Here is a tiny trained network, its code and every weight. The questions are about switching its units off for an input and a class, where a switched-off unit gives its printed mean instead of its output.

import numpy as np


def w(rows, s, z=0):
    codes = np.array(rows[::2]) - 128.0
    scale = np.full(codes.shape[1], s)
    scale[-1] = z or s
    return codes * scale


def norm(h):
    return h / np.sqrt((h * h).mean(-1, keepdims=True) + 1e-5)


def f(y):
    return np.maximum(y, 0)


def log_softmax(a):
    a = a - a.max(-1, keepdims=True)
    return a - np.log(np.exp(a).sum(-1, keepdims=True))


def net(x, mask):
    res = np.array(x, float).reshape(1, 4) / 4 @ E
    u = 0
    for l in range(3):
        y = f(norm(res) @ A[l][:, :-1].T + A[l][:, -1])
        res = res + np.where(mask[u : u + 4], y, B[l][:, -1]) @ B[l][:, :-1]
        u += 4
    return log_softmax(norm(res)[-1] @ U[:, :-1].T + U[:, -1])


A, B = {}, {}
E = w([
[119,121,207,152,109,87,95,71],'x0',
[2,171,118,65,148,119,156,117],'x1',
[170,153,108,77,186,117,147,67],'x2',
[140,121,141,60,47,199,119,121],'x3',
],0.0048)
A[0] = w([
[150,131,97,101,177,170,151,88,36],'L0N0',
[160,110,158,73,79,153,124,111,137],'L0N1',
[130,151,211,129,86,79,93,1,6],'L0N2',
[158,131,168,100,161,128,132,10,39],'L0N3',
],0.0088,0.0023)
B[0] = w([
[135,130,128,91,70,56,106,195,188],'L0N0',
[121,159,89,143,151,173,48,79,205],'L0N1',
[89,3,230,112,218,187,111,116,253],'L0N2',
[173,154,74,39,84,19,114,184,226],'L0N3',
],0.0065,0.0055)
A[1] = w([
[45,87,175,186,33,140,82,201,10],'L1N0',
[13,127,177,56,100,129,213,108,110],'L1N1',
[167,122,2,78,162,220,210,212,6],'L1N2',
[127,114,116,189,241,24,175,79,83],'L1N3',
],0.0084,0.0017)
B[1] = w([
[188,149,132,15,123,52,105,167,222],'L1N0',
[214,123,77,179,196,136,150,68,238],'L1N1',
[108,52,254,100,173,106,91,90,255],'L1N2',
[92,176,126,150,80,216,42,177,247],'L1N3',
],0.0077,0.0056)
A[2] = w([
[123,141,140,54,15,255,147,19,1],'L2N0',
[238,111,214,192,14,137,98,104,100],'L2N1',
[145,96,86,143,199,179,56,68,189],'L2N2',
[169,41,83,71,136,121,118,97,91],'L2N3',
],0.0086,0.00069)
B[2] = w([
[96,160,124,230,194,138,2,220,161],'L2N0',
[82,169,64,103,190,123,254,61,207],'L2N1',
[165,120,125,132,43,136,228,142,254],'L2N2',
[74,194,121,211,101,129,130,197,236],'L2N3',
],0.0065,0.008)
U = w([
[109,47,251,111,201,142,127,105,177],'0',
[170,185,101,22,143,32,91,176,173],'1',
[92,185,103,195,135,210,37,166,189],'2',
[164,166,69,159,159,126,255,76,196],'3',
[123,101,127,120,93,120,144,137,112],'4',
[83,79,63,123,76,113,93,29,4],'5',
[81,95,76,117,52,116,112,41,13],'6',
[105,111,88,126,81,113,90,24,6],'7',
],0.0091,0.0037)

Each question gives the input, the list of numbers given to net, and the class t.
The units are the neurons (one row each of A and B). Each row of codes is followed by its name. A weight is (code - 128) times the scale printed after its matrix; where a second scale follows, it is the last column's (A, B and U).
mask holds one flag per neuron, layer by layer. A switched-off neuron (its flag False) gives its mean, the last column of its row in B, instead of its output. The means were averaged over made-up inputs and are rounded, as every weight is.
A unit's drop is (log p(t) with every unit on - log p(t) with that unit switched off) / (log p(t) with every unit on - log p(t) with every unit switched off).
The circuit of an input: a set's keep is (log p(t) with only the set's units on - log p(t) with every unit switched off) / (log p(t) with every unit on - log p(t) with every unit switched off). Starting from all 12 units, units are removed one at a time, each time the one whose removal leaves the highest keep (on an exact tie, the one counted first), for as long as the keep stays at least 0.8.
circuit, biggest first: the units of the circuit, biggest drop first
unit that matters most: the unit with the biggest drop
k most important neurons: the k neurons with the biggest drops, biggest first
k most important neurons of layer l: the k neurons of layer l with the biggest drops, biggest first
input [5,-1,3,-8], class 2: circuit, biggest first	L1N3
input [5,-4,-8,-2], class 1: 2 most important neurons	L1N0, L1N2
input [-7,8,-2,-4], class 3: 3 most important neurons	L1N1, L2N2, L0N3
input [-3,-6,4,1], class 3: 2 most important neurons	L2N1, L1N0
input [5,5,-4,7], class 2: 2 most important neurons of layer 2	L2N0, L2N3
input [-5,-6,-1,-5], class 3: circuit, biggest first	L2N1, L0N2
input [-8,4,2,-3], class 0: 2 most important neurons	L1N2, L0N3
input [1,7,-7,-6], class 1: 2 most important neurons	L1N0, L2N3
input [-6,0,-1,8], class 2: 4 most important neurons	L0N1, L2N0, L0N2, L1N0
input [-2,-8,-8,0], class 1: 2 most important neurons of layer 1	L1N0, L1N1
input [3,-3,-2,5], class 2: 2 most important neurons	L2N0, L1N2
input [-8,7,-7,-8], class 0: circuit, biggest first	L1N2, L2N3
input [0,4,-4,6], class 2: 3 most important neurons	L0N1, L2N0, L0N0
input [3,-5,2,0], class 3: unit that matters most	L1N2
input [-8,0,-8,-3], class 0: 2 most important neurons	L1N2, L0N0
input [-1,-6,0,4], class 3: 2 most important neurons	L2N1, L1N3
input [-4,-8,-6,-3], class 3: 2 most important neurons	L2N1, L0N0
input [-1,0,4,6], class 2: 2 most important neurons	L0N1, L2N0
input [-5,6,-5,-5], class 3: circuit, biggest first	L1N1, L2N2
input [5,2,4,-6], class 2: unit that matters most	L1N3
input [7,-5,3,8], class 2: 2 most important neurons of layer 0	L0N1, L0N3
input [-6,6,-8,1], class 1: 2 most important neurons of layer 1	L1N0, L1N1
input [3,2,-8,-8], class 1: 2 most important neurons of layer 2	L2N3, L2N0
